Below is a small trained network, with its code and all its weights. Each question gives an input and a target symbol and asks what happens when units are switched off, that is, made to give their printed mean instead of their output.

import numpy as np


def w(rows, s, z=0):
    codes = np.array(rows[::2]) - 128.0
    scale = np.full(codes.shape[1], s)
    scale[-1] = z or s
    return codes * scale


def norm(h):
    return h / np.sqrt((h * h).mean(-1, keepdims=True) + 1e-5)


def f(y):
    return np.maximum(y, 0)


def softmax(a):
    e = np.exp(a - a.max(-1, keepdims=True))
    return e / e.sum(-1, keepdims=True)


def log_softmax(a):
    a = a - a.max(-1, keepdims=True)
    return a - np.log(np.exp(a).sum(-1, keepdims=True))


def net(x, mask):
    ids = ['αβεθλμξπσψ'.index(c) for c in x.split()]
    T = len(ids)
    res = E[ids] + P[:T]
    u = 0
    for l in range(3):
        r = norm(res)
        for j in range(2):
            rows = slice(3 * j, 3 * j + 3)
            q, k, v = (r @ M[l][rows].T for M in (Q, K, V))
            z = softmax(np.where(np.tri(T) > 0, q @ k.T / 3**0.5, -1e9)) @ v
            o = O[l][rows]
            res = res + np.where(mask[u + j], z, o[:, -1]) @ o[:, :-1]
        u += 2
        y = f(norm(res) @ A[l][:, :-1].T + A[l][:, -1])
        res = res + np.where(mask[u : u + 4], y, B[l][:, -1]) @ B[l][:, :-1]
        u += 4
    return log_softmax(norm(res)[-1] @ U[:, :-1].T + U[:, -1])


Q, K, V, O, A, B = {}, {}, {}, {}, {}, {}
E = w([
[131,122,128,131,110,113],'α',
[151,149,140,109,192,80],'β',
[135,123,136,126,114,132],'ε',
[160,59,106,106,121,102],'θ',
[252,123,93,214,123,108],'λ',
[93,130,148,142,87,124],'μ',
[133,182,129,165,113,94],'ξ',
[75,122,180,117,127,81],'π',
[119,129,114,116,153,160],'σ',
[118,133,74,137,124,70],'ψ',
],0.02)
P = w([
[216,109,228,217,85,127],'0',
[249,146,140,149,19,136],'1',
[179,119,210,143,73,85],'2',
[194,88,181,253,139,176],'3',
[122,101,198,163,71,148],'4',
[219,172,90,67,9,69],'5',
[103,128,141,108,61,133],'6',
[102,75,80,235,217,220],'7',
[80,104,106,147,97,169],'8',
[152,173,72,40,69,149],'9',
],0.0059)
Q[0] = w([
[128,70,134,169,84,42],'L0H1',
[41,255,225,154,127,115],'L0H1',
[88,101,150,206,11,176],'L0H1',
[117,156,142,192,124,97],'L0H2',
[160,111,119,170,122,118],'L0H2',
[91,34,139,93,115,168],'L0H2',
],0.0077)
K[0] = w([
[219,114,177,196,43,25],'L0H1',
[58,226,255,172,147,134],'L0H1',
[67,119,145,235,9,190],'L0H1',
[79,123,128,216,104,79],'L0H2',
[116,62,79,114,106,120],'L0H2',
[91,136,164,138,125,218],'L0H2',
],0.0069)
V[0] = w([
[113,155,182,78,147,128],'L0H1',
[107,119,79,134,175,191],'L0H1',
[100,119,97,113,152,138],'L0H1',
[50,91,107,134,87,155],'L0H2',
[210,120,117,155,114,92],'L0H2',
[91,254,131,177,111,136],'L0H2',
],0.0044)
O[0] = w([
[118,127,173,154,43,84,93],'L0H1',
[207,197,114,66,10,205,67],'L0H1',
[146,136,72,93,128,75,47],'L0H1',
[114,143,77,161,217,90,66],'L0H2',
[201,188,3,69,202,202,250],'L0H2',
[137,96,125,119,139,89,77],'L0H2',
],0.0034,0.0014)
A[0] = w([
[60,165,164,140,143,122,130],'L0N1',
[159,74,158,97,122,116,98],'L0N2',
[205,136,62,123,182,144,101],'L0N3',
[58,254,155,115,155,105,4],'L0N4',
],0.0072,0.0022)
B[0] = w([
[95,165,94,102,124,95,193],'L0N1',
[52,132,116,102,132,113,188],'L0N2',
[92,110,219,136,93,97,254],'L0N3',
[123,125,2,158,167,110,171],'L0N4',
],0.0075,0.0031)
Q[1] = w([
[89,212,157,81,30,97],'L1H1',
[254,74,127,20,152,90],'L1H1',
[49,12,69,91,65,163],'L1H1',
[230,161,136,68,142,110],'L1H2',
[150,227,182,80,74,68],'L1H2',
[201,103,173,198,248,128],'L1H2',
],0.011)
K[1] = w([
[41,109,90,218,251,210],'L1H1',
[171,33,187,189,159,114],'L1H1',
[81,88,37,86,188,93],'L1H1',
[150,136,169,213,167,108],'L1H2',
[167,114,132,198,219,181],'L1H2',
[236,181,150,123,94,85],'L1H2',
],0.012)
V[1] = w([
[153,163,64,152,78,143],'L1H1',
[59,134,166,132,84,179],'L1H1',
[102,255,183,177,142,108],'L1H1',
[143,140,138,107,170,124],'L1H2',
[111,138,143,168,118,84],'L1H2',
[111,72,133,136,48,82],'L1H2',
],0.0094)
O[1] = w([
[156,189,117,182,49,106,96],'L1H1',
[87,69,52,168,103,133,239],'L1H1',
[79,187,58,145,175,253,106],'L1H1',
[81,140,128,129,194,104,71],'L1H2',
[107,167,69,76,116,188,149],'L1H2',
[143,119,78,3,82,99,253],'L1H2',
],0.0072,0.0035)
A[1] = w([
[198,70,131,134,138,90,90],'L1N1',
[99,122,178,69,113,163,73],'L1N2',
[173,186,94,81,253,74,178],'L1N3',
[54,56,209,239,88,166,8],'L1N4',
],0.0079,0.0011)
B[1] = w([
[78,59,127,140,143,100,188],'L1N1',
[175,159,209,141,98,106,176],'L1N2',
[114,86,229,159,149,255,173],'L1N3',
[26,161,208,217,82,78,254],'L1N4',
],0.0082,0.005)
Q[2] = w([
[147,191,101,124,43,100],'L2H1',
[206,124,167,149,172,45],'L2H1',
[160,150,132,179,60,150],'L2H1',
[136,143,171,129,114,189],'L2H2',
[155,115,146,99,91,174],'L2H2',
[115,131,5,98,148,126],'L2H2',
],0.012)
K[2] = w([
[123,143,52,220,152,158],'L2H1',
[221,104,179,132,110,208],'L2H1',
[173,105,28,209,112,23],'L2H1',
[150,56,113,187,212,167],'L2H2',
[158,88,82,176,166,130],'L2H2',
[72,189,101,94,133,2],'L2H2',
],0.0085)
V[2] = w([
[192,157,117,157,180,138],'L2H1',
[154,71,130,171,40,216],'L2H1',
[193,94,119,188,64,172],'L2H1',
[79,164,161,107,3,121],'L2H2',
[191,203,78,158,73,135],'L2H2',
[85,221,175,113,132,128],'L2H2',
],0.0053)
O[2] = w([
[199,154,133,159,141,102,35],'L2H1',
[162,37,100,159,114,244,211],'L2H1',
[191,85,99,194,107,253,162],'L2H1',
[127,197,171,64,95,73,254],'L2H2',
[99,112,157,200,85,65,91],'L2H2',
[44,161,141,86,124,58,162],'L2H2',
],0.005,0.0031)
A[2] = w([
[122,114,176,133,205,166,76],'L2N1',
[139,105,76,141,134,100,135],'L2N2',
[141,210,87,122,137,188,59],'L2N3',
[120,248,84,186,136,143,2],'L2N4',
],0.011,0.0031)
B[2] = w([
[164,132,106,90,208,199,207],'L2N1',
[78,116,219,144,133,214,182],'L2N2',
[108,121,111,182,132,37,252],'L2N3',
[211,178,67,80,191,2,234],'L2N4',
],0.0093,0.0028)
U = w([
[156,171,160,77,67,146,85],'α',
[119,132,158,111,238,194,254],'β',
[143,125,150,117,78,162,66],'ε',
[155,22,190,62,139,30,128],'θ',
[221,88,118,232,95,152,119],'λ',
[83,117,2,125,41,177,120],'μ',
[173,215,64,154,166,42,204],'ξ',
[4,182,125,17,186,98,46],'π',
[4,144,195,223,111,89,128],'σ',
[136,243,202,90,71,109,41],'ψ',
],0.0068,0.0033)

Each question gives the input, a string of symbols that net reads in full, and the target symbol t.
The units are the heads (3 rows each of Q, K, V and O) and the neurons (one row each of A and B). Each row of codes is followed by its name. A weight is (code - 128) times the scale printed after its matrix; where a second scale follows, it is the last column's (O, A, B and U).
mask holds one flag per unit, layer by layer, with each layer's heads first. A switched-off unit (its flag False) gives its mean, the last column of its rows in O or B, instead of its output. The means were averaged over made-up inputs and are rounded, as every weight is.
A unit's drop is (log p(t) with every unit on - log p(t) with that unit switched off) / (log p(t) with every unit on - log p(t) with every unit switched off).
The circuit of an input: a set's keep is (log p(t) with only the set's units on - log p(t) with every unit switched off) / (log p(t) with every unit on - log p(t) with every unit switched off). Starting from the 12 units with the biggest drops (on a tie, the unit counted first), units are removed one at a time, each time the one whose removal leaves the highest keep (on an exact tie, the one counted first), for as long as the keep stays at least 0.8.
circuit, biggest first: the units of the circuit, biggest drop first
top k neurons: the k neurons with the biggest drops, biggest first
heads that matter: for each layer, one digit per head in row order, 1 if its drop is at least 0.15 and else 0, layers parted by /
input ξ ε σ ε ξ μ σ, target ξ: heads that matter	10 / 10 / 00
input σ σ σ σ σ ε, target σ: heads that matter	00 / 01 / 00
input μ σ σ ε β σ π ξ α, target π: top 2 neurons	[L0N4, L0N1]
input π σ ε, target π: heads that matter	00 / 10 / 10
input σ ξ θ σ, target ξ: heads that matter	00 / 10 / 00
input π μ σ π μ α θ σ ε, target θ: circuit, biggest first	[L1H1, L0N2, L0N3]
input ξ σ σ ξ μ α, target ξ: circuit, biggest first	[L0H1, L1H1, L2N4]
input ξ ξ ψ, target ξ: circuit, biggest first	[L1H1, L2N4]
input σ μ π σ, target μ: heads that matter	00 / 11 / 00
input σ β μ μ α θ θ θ μ, target μ: circuit, biggest first	[L1H1, L1H2, L0N3]
input σ α λ σ μ σ, target σ: circuit, biggest first	[L1H2]
input β σ ε, target β: top 2 neurons	[L0N3, L2N1]
input σ λ π μ, target π: top 2 neurons	[L0N3, L0N1]
input μ π σ σ, target π: heads that matter	00 / 11 / 10
input α σ ξ β σ μ μ ξ, target ξ: circuit, biggest first	[L2N4]
input θ α θ θ ξ μ θ ψ, target μ: top 2 neurons	[L1N4, L2N2]
input β β μ π σ ψ, target π: heads that matter	10 / 10 / 11
input β π ε π, target π: heads that matter	00 / 11 / 10
input σ σ β μ μ ξ β σ σ, target β: top 2 neurons	[L0N4, L0N1]
input μ σ σ α σ σ σ θ β, target β: circuit, biggest first	[L1N3, L2N1]
input σ π θ β π σ μ π π, target π: top 3 neurons	[L0N1, L0N3, L1N4]
input π ξ ε μ, target ξ: circuit, biggest first	[L1H1, L2N4]
input μ θ α, target μ: heads that matter	00 / 10 / 00
input λ ε α σ σ μ π ε, target μ: circuit, biggest first	[L1H2]
